Below are the code and all the weights of a small trained network. Each question names an input and a class and asks about switching units off, where a switched-off unit gives its printed mean instead of its output.

import numpy as np


def w(rows, s, z=0):
    codes = np.array(rows[::2]) - 128.0
    scale = np.full(codes.shape[1], s)
    scale[-1] = z or s
    return codes * scale


def f(y):
    return np.maximum(y, 0)


def log_softmax(a):
    a = a - a.max(-1, keepdims=True)
    return a - np.log(np.exp(a).sum(-1, keepdims=True))


def net(x, mask):
    res = np.array(x, float).reshape(1, 4) / 4 @ E
    y = f(res @ A[0][:, :-1].T + A[0][:, -1])
    res = res + np.where(mask, y, B[0][:, -1]) @ B[0][:, :-1]
    return log_softmax(res[-1] @ U[:, :-1].T + U[:, -1])


A, B = {}, {}
E = w([
[205,113,140,100,161,28,87,63],'x0',
[97,1,162,106,78,140,71,141],'x1',
[149,147,64,29,84,98,122,202],'x2',
[147,125,141,147,119,115,149,132],'x3',
],0.018)
A[0] = w([
[130,162,119,168,226,141,151,117,175],'n0',
[159,55,96,49,19,112,89,212,62],'n1',
[185,125,112,77,190,52,119,77,119],'n2',
[168,209,62,106,133,123,159,133,148],'n3',
[105,42,188,230,133,175,73,61,154],'n4',
[47,94,153,208,92,210,125,153,178],'n5',
[188,140,132,86,134,102,103,99,97],'n6',
[121,32,138,124,152,104,47,72,124],'n7',
[48,131,110,147,79,190,224,172,253],'n8',
[143,106,209,79,163,50,91,37,158],'n9',
[126,182,159,184,246,161,133,104,187],'n10',
[133,179,110,168,203,164,157,74,177],'n11',
[206,105,120,155,159,104,44,74,131],'n12',
[226,149,103,60,177,29,87,77,129],'n13',
[178,213,43,136,119,116,141,161,155],'n14',
[156,89,144,118,190,78,90,120,126],'n15',
[114,147,130,152,221,152,182,75,178],'n16',
],0.011)
B[0] = w([
[116,87,110,113,164,72,170,215,190],'n0',
[112,102,132,44,179,35,213,218,226],'n1',
[164,54,18,205,62,152,90,139,200],'n2',
[119,176,41,221,179,217,76,112,195],'n3',
[96,145,153,212,78,175,2,65,249],'n4',
[80,107,169,190,79,117,28,185,244],'n5',
[192,112,128,151,58,141,124,224,168],'n6',
[161,114,123,115,98,124,132,82,209],'n7',
[39,180,187,103,252,172,104,190,253],'n8',
[204,136,107,134,25,138,198,80,218],'n9',
[113,33,147,127,131,26,225,201,213],'n10',
[116,85,179,60,180,115,201,153,201],'n11',
[220,146,121,110,94,136,173,80,193],'n12',
[185,56,23,173,101,159,75,162,229],'n13',
[50,227,120,124,163,228,48,102,200],'n14',
[208,111,109,120,105,156,179,89,178],'n15',
[132,70,130,71,132,54,169,173,196],'n16',
],0.0096,0.026)
U = w([
[90,98,196,48,163,89,164,185,189],'0',
[126,98,108,185,111,170,35,150,199],'1',
[153,65,100,74,117,68,203,151,4],'2',
[150,121,160,120,80,147,119,3,55],'3',
[106,244,119,95,166,202,132,117,207],'4',
],0.016,0.0033)

Each question gives the input, the list of numbers given to net, and the class t.
The units are the neurons (one row each of A and B). Each row of codes is followed by its name. A weight is (code - 128) times the scale printed after its matrix; where a second scale follows, it is the last column's (A, B and U).
mask holds one flag per neuron, in row order. A switched-off neuron (its flag False) gives its mean, the last column of its row in B, instead of its output. The means were averaged over made-up inputs and are rounded, as every weight is.
A unit's drop is (log p(t) with every unit on - log p(t) with that unit switched off) / (log p(t) with every unit on - log p(t) with every unit switched off).
most important unit: the unit with the biggest drop
k most important neurons: the k neurons with the biggest drops, biggest first
drop when u is switched off: that unit's drop, to one decimal
input [8,0,0,-7], class 2: 4 most important neurons : [n4; n5; n9; n14]
input [-5,3,1,-7], class 0: most important neuron : [n13]
input [7,1,-5,3], class 3: 2 most important neurons : [n4; n1]
input [-2,-7,1,-2], class 4: 2 most important neurons : [n3; n14]
input [0,-8,-1,5], class 0: 3 most important neurons : [n14; n10; n9]
input [4,1,2,-3], class 2: 2 most important neurons : [n4; n5]
input [7,3,1,-2], class 2: 2 most important neurons : [n4; n14]
input [-1,5,1,-8], class 0: 2 most important neurons : [n1; n13]
input [0,6,2,3], class 0: 3 most important neurons : [n1; n13; n2]
input [1,2,7,-8], class 2: 2 most important neurons : [n1; n8]
input [8,5,0,-3], class 3: drop when n10 is switched off : 0.2
input [3,1,-3,-4], class 3: drop when n1 is switched off : 0.3
input [1,-8,-6,7], class 2: drop when n8 is switched off : 0.3
input [-5,0,3,-6], class 4: most important unit : n10
input [2,2,-6,8], class 3: drop when n4 is switched off : 0.2
